Below is a small trained network, with its code and all its weights. Each question gives an input and a class and asks what happens when units are switched off, that is, made to give their printed mean instead of their output.

import numpy as np


def w(rows, s, z=0):
    codes = np.array(rows[::2]) - 128.0
    scale = np.full(codes.shape[1], s)
    scale[-1] = z or s
    return codes * scale


def norm(h):
    return h / np.sqrt((h * h).mean(-1, keepdims=True) + 1e-5)


def f(y):
    return np.maximum(y, 0)


def log_softmax(a):
    a = a - a.max(-1, keepdims=True)
    return a - np.log(np.exp(a).sum(-1, keepdims=True))


def net(x, mask):
    res = np.array(x, float).reshape(1, 2) / 4 @ E
    u = 0
    for l in range(2):
        y = f(norm(res) @ A[l][:, :-1].T + A[l][:, -1])
        res = res + np.where(mask[u : u + 9], y, B[l][:, -1]) @ B[l][:, :-1]
        u += 9
    return log_softmax(norm(res)[-1] @ U[:, :-1].T + U[:, -1])


A, B = {}, {}
E = w([
[108,2,140,26],'x0',
[36,196,203,21],'x1',
],0.0094)
A[0] = w([
[162,103,98,120,114],'L0N0',
[217,208,135,117,2],'L0N1',
[70,127,129,77,212],'L0N2',
[121,205,151,207,17],'L0N3',
[90,117,132,115,98],'L0N4',
[113,99,110,105,196],'L0N5',
[101,149,105,130,126],'L0N6',
[125,248,160,103,105],'L0N7',
[152,145,35,200,120],'L0N8',
],0.014,0.002)
B[0] = w([
[81,204,193,56,164],'L0N0',
[124,89,49,116,182],'L0N1',
[221,93,104,230,214],'L0N2',
[106,21,31,65,227],'L0N3',
[127,143,107,144,157],'L0N4',
[87,211,159,21,170],'L0N5',
[142,130,113,116,151],'L0N6',
[155,160,204,203,255],'L0N7',
[114,179,252,179,227],'L0N8',
],0.012,0.0089)
A[1] = w([
[6,158,140,134,200],'L1N0',
[155,150,75,118,52],'L1N1',
[175,125,90,74,168],'L1N2',
[129,170,202,131,6],'L1N3',
[158,194,111,117,155],'L1N4',
[165,127,92,148,25],'L1N5',
[148,178,111,105,74],'L1N6',
[98,182,78,187,77],'L1N7',
[125,135,109,119,64],'L1N8',
],0.02,0.0017)
B[1] = w([
[250,69,161,71,168],'L1N0',
[122,153,133,152,132],'L1N1',
[101,121,130,103,175],'L1N2',
[86,135,125,210,255],'L1N3',
[142,63,134,134,159],'L1N4',
[203,76,155,128,163],'L1N5',
[175,96,87,153,137],'L1N6',
[72,136,126,31,214],'L1N7',
[130,160,144,121,128],'L1N8',
],0.021,0.0087)
U = w([
[90,40,138,8,186],'0',
[90,100,178,216,195],'1',
[155,57,145,154,254],'2',
[191,115,64,113,4],'3',
[124,166,62,94,42],'4',
[170,168,82,132,4],'5',
[127,191,50,110,40],'6',
[103,142,67,111,37],'7',
],0.016,0.0061)

Each question gives the input, the list of numbers given to net, and the class t.
The units are the neurons (one row each of A and B). Each row of codes is followed by its name. A weight is (code - 128) times the scale printed after its matrix; where a second scale follows, it is the last column's (A, B and U).
mask holds one flag per neuron, layer by layer. A switched-off neuron (its flag False) gives its mean, the last column of its row in B, instead of its output. The means were averaged over made-up inputs and are rounded, as every weight is.
A unit's drop is (log p(t) with every unit on - log p(t) with that unit switched off) / (log p(t) with every unit on - log p(t) with every unit switched off).
The circuit of an input: a set's keep is (log p(t) with only the set's units on - log p(t) with every unit switched off) / (log p(t) with every unit on - log p(t) with every unit switched off). Starting from the 12 units with the biggest drops (on a tie, the unit counted first), units are removed one at a time, each time the one whose removal leaves the highest keep (on an exact tie, the one counted first), for as long as the keep stays at least 0.8.
circuit, biggest first: the units of the circuit, biggest drop first
most important unit: the unit with the biggest drop
k most important neurons: the k neurons with the biggest drops, biggest first
top k neurons in layer l: the k neurons of layer l with the biggest drops, biggest first
drop of u: that unit's drop, to one decimal
input [5,8], class 1: most important unit -> L0N3
input [-8,-3], class 0: circuit, biggest first -> [L0N3 L1N7]
input [-7,-6], class 0: top 2 neurons in layer 1 -> [L1N7 L1N3]
input [4,8], class 1: 2 most important neurons -> [L0N3 L0N2]
input [-6,1], class 0: 2 most important neurons -> [L0N3 L1N7]
input [4,-6], class 1: 2 most important neurons -> [L0N3 L1N3]
input [-7,4], class 0: 2 most important neurons -> [L0N3 L1N7]
input [5,6], class 1: 3 most important neurons -> [L0N3 L0N1 L0N2]
input [-3,2], class 2: top 4 neurons in layer 0 -> [L0N3 L0N7 L0N5 L0N0]
input [-3,1], class 2: 3 most important neurons -> [L0N3 L0N7 L1N7]
input [-2,0], class 2: 3 most important neurons -> [L0N3 L1N7 L1N3]
input [8,-6], class 0: 2 most important neurons -> [L0N7 L0N8]
input [6,7], class 1: 2 most important neurons -> [L0N3 L0N1]
input [7,-5], class 0: most important neuron -> [L0N7]
input [-4,-1], class 0: 3 most important neurons -> [L0N3 L0N1 L1N3]
input [5,7], class 1: 2 most important neurons -> [L0N3 L0N2]
input [2,2], class 2: top 2 neurons in layer 0 -> [L0N8 L0N7]
input [-6,-5], class 0: top 4 neurons in layer 0 -> [L0N7 L0N3 L0N1 L0N2]
input [2,-7], class 1: drop of L1N3 -> 0.1
input [3,8], class 1: drop of L0N2 -> 0.5
input [4,-7], class 1: drop of L0N5 -> 0.0
